j_925: [49.0 26.6 -5.3 26.5 -3.2 -8.6]
j_479: [29.8 -8.0 -5.3  4.2 -2.9 -6.0]
j_617: [-8.0  4.2 29.9 29.8  4.3 12.8]
common j_925 j_479:   [-5.3]
find: [29.8 -8.0 -5.3  4.2 -2.9 -6.0]  j_479
common j_479 j_925:   [-5.3]
find: [-8.0  4.2 29.9 29.8  4.3 12.8]  j_617
find: [49.0 26.6 -5.3 26.5 -3.2 -8.6]  j_925

j_577: [13.1 69.4 -0.2 -3.0]
j_57: [-20.9 -33.1  13.1  29.4]
j_621: [  9.6 -54.0 -47.2  35.0]
j_666: [-33.9  39.8  18.1 -36.9]
j_642: [22.5 22.4 37.7 23.1]
j_715: [ 18.0 -45.0  -5.9 -45.1]
j_662: [18.1 22.4 19.1 53.7]
j_693: [-45.1  13.0  -7.7 -47.2]
common j_662 j_666:   [18.1]
common j_693 j_621:   [-47.2]
find: [18.1 22.4 19.1 53.7]  j_662
common j_662 j_642:   [22.4]
common j_642 j_662:   [22.4]
common j_715 j_693:   [-45.1]
common j_666 j_662:   [18.1]

j_626: [43.0 37.3 35.4 35.4 19.0 38.5 32.1 55.5 44.8 34.2 45.8 36.4 41.5 39.3
 48.3 39.9 47.7 32.7]
j_537: [33.1 58.2 39.7 50.3 55.7 37.9 60.5 32.0 30.2 42.6 39.0 45.2 34.8 33.8
 43.0 38.4 32.3 54.2]
j_446: [28.1 33.8 22.2 56.7 28.6 34.4 49.2 38.3 38.3 45.1 65.9 48.3 22.3 39.1
 44.1 38.8 37.2 51.7]
j_81: [56.5 49.1 37.5 30.6 42.8 35.6 67.7 25.5 23.6 34.2 38.4 46.5 35.0 24.7
 49.1 22.3 44.3 58.6]
j_548: [85.6 77.9 33.7 21.3 69.7 28.7 63.7 12.8 17.9 30.3 34.2 37.3 56.7 18.2
 29.9 63.2 46.0 52.7]
common j_446 j_81:   [22.3]
common j_446 j_548:   [56.7]
common j_81 j_537:   [38.4]
common j_81 j_446:   [22.3]
common j_626 j_446:   [48.3]
common j_537 j_81:   [38.4]
common j_626 j_537:   [43.0]

j_549: [ 14.6 -12.9 -46.0 -51.7  -7.8  35.0  29.2  -0.9 -37.3 -15.1 -41.9  29.2
  18.5 -74.2  32.8 -45.9  15.8   2.5  22.3   7.1  13.3  48.3 -34.3  35.9
  41.1  22.7 -55.6  -7.5  20.1  15.9  34.2 -13.0  47.2  87.8   4.9 -35.8
  43.9  28.8 -38.7   3.1  30.1  15.5 -18.2 -13.6   0.3  23.2  -9.1  20.9
  -2.0   9.3  75.1  13.0  29.2  21.6 -23.9]
j_695: [  0.7 -14.9 -30.3 -45.0  12.1  16.2  29.3  -0.8 -49.0  -5.8 -38.1  29.3
   3.6 -64.7  24.4 -51.8  37.8  -4.0  41.3  -9.6  11.9  18.4 -56.8  24.4
  40.6  19.3 -33.8 -30.1  13.5  20.0  34.4 -21.6  54.5   5.2 -12.1 -59.8
  40.1  19.7  45.2 -12.9  18.6   9.0 -15.2 -20.7 -15.8  11.8 -31.8  20.4
  22.3   4.1  64.6  21.6  29.3   2.4 -15.0]
j_698: [  2.7 -13.3 -41.6 -40.2  -8.3  31.1  34.1  -5.6 -28.8 -18.4 -40.7  34.1
  27.3 -54.7  45.1 -35.3   8.4  13.3  24.8  -7.0   8.5  40.3 -25.9  39.0
  37.9  21.9 -49.2 -10.2  21.7  22.3  34.2 -32.1  55.7  32.0   0.0 -37.2
  38.5  25.9 -41.2   1.6  35.0  25.9 -32.2 -15.5  -5.2  16.2   0.3  20.9
   6.3   0.0  66.1  32.1  34.1  32.6 -12.1]
j_486: [  6.0 -13.6 -38.8 -45.4  -0.9  28.2  29.5  -2.1 -36.5 -14.1 -40.6  29.5
  17.3 -64.0  30.2 -43.7  19.1   5.3  28.9  -2.8  11.5  35.8 -37.0  34.0
  39.8  20.5 -47.4 -15.0  18.1  19.0  34.4 -23.0  52.5 -91.2  -3.0 -43.7
  41.5  26.8 -34.8  -2.5  28.7  17.2 -22.9 -14.9  -6.1  17.1 -13.4  20.4
   8.3   4.2  68.5  23.0  29.5  19.7 -16.7]
j_733: [-11.3 -14.3 -22.2 -38.3   5.2  21.7  23.8  -4.4  -8.5 -22.3 -46.2  23.8
  20.0 -45.2  28.8 -33.7   3.8  31.3  28.3 -17.8  11.9 -43.7 -13.1  41.6
  28.1  11.0 -47.7 -14.2  10.6  16.7  34.5 -54.4  62.3  13.6 -17.0 -46.0
  42.9  45.1 -41.4  -4.3  35.5  25.7 -44.9  -4.3  -3.4   9.1 -22.0  19.8
  13.0  -9.0  52.7  54.4  23.8  28.3   1.7]
j_290: [  2.4 -13.0 -32.9 -32.7   9.7  33.9  21.0   4.2 -30.1 -17.8 -38.1  21.0
  20.8 -53.7  28.8 -39.8   8.7  17.5  28.6  -9.7  11.6  30.1 -35.7  45.1
  44.1  16.8 -46.3 -17.8  20.6  16.8  35.9 -31.5  51.8  32.7 -13.6 -43.7
  48.3  35.0 -27.0  -6.8  32.1  22.6 -27.8  -4.4  -9.9   5.3 -13.2  15.4
  16.9  -9.8  70.8  31.5  21.0  19.6  -7.2]
find: [  2.4 -13.0 -32.9 -32.7   9.7  33.9  21.0   4.2 -30.1 -17.8 -38.1  21.0
  20.8 -53.7  28.8 -39.8   8.7  17.5  28.6  -9.7  11.6  30.1 -35.7  45.1
  44.1  16.8 -46.3 -17.8  20.6  16.8  35.9 -31.5  51.8  32.7 -13.6 -43.7
  48.3  35.0 -27.0  -6.8  32.1  22.6 -27.8  -4.4  -9.9   5.3 -13.2  15.4
  16.9  -9.8  70.8  31.5  21.0  19.6  -7.2]  j_290
find: [  6.0 -13.6 -38.8 -45.4  -0.9  28.2  29.5  -2.1 -36.5 -14.1 -40.6  29.5
  17.3 -64.0  30.2 -43.7  19.1   5.3  28.9  -2.8  11.5  35.8 -37.0  34.0
  39.8  20.5 -47.4 -15.0  18.1  19.0  34.4 -23.0  52.5 -91.2  -3.0 -43.7
  41.5  26.8 -34.8  -2.5  28.7  17.2 -22.9 -14.9  -6.1  17.1 -13.4  20.4
   8.3   4.2  68.5  23.0  29.5  19.7 -16.7]  j_486

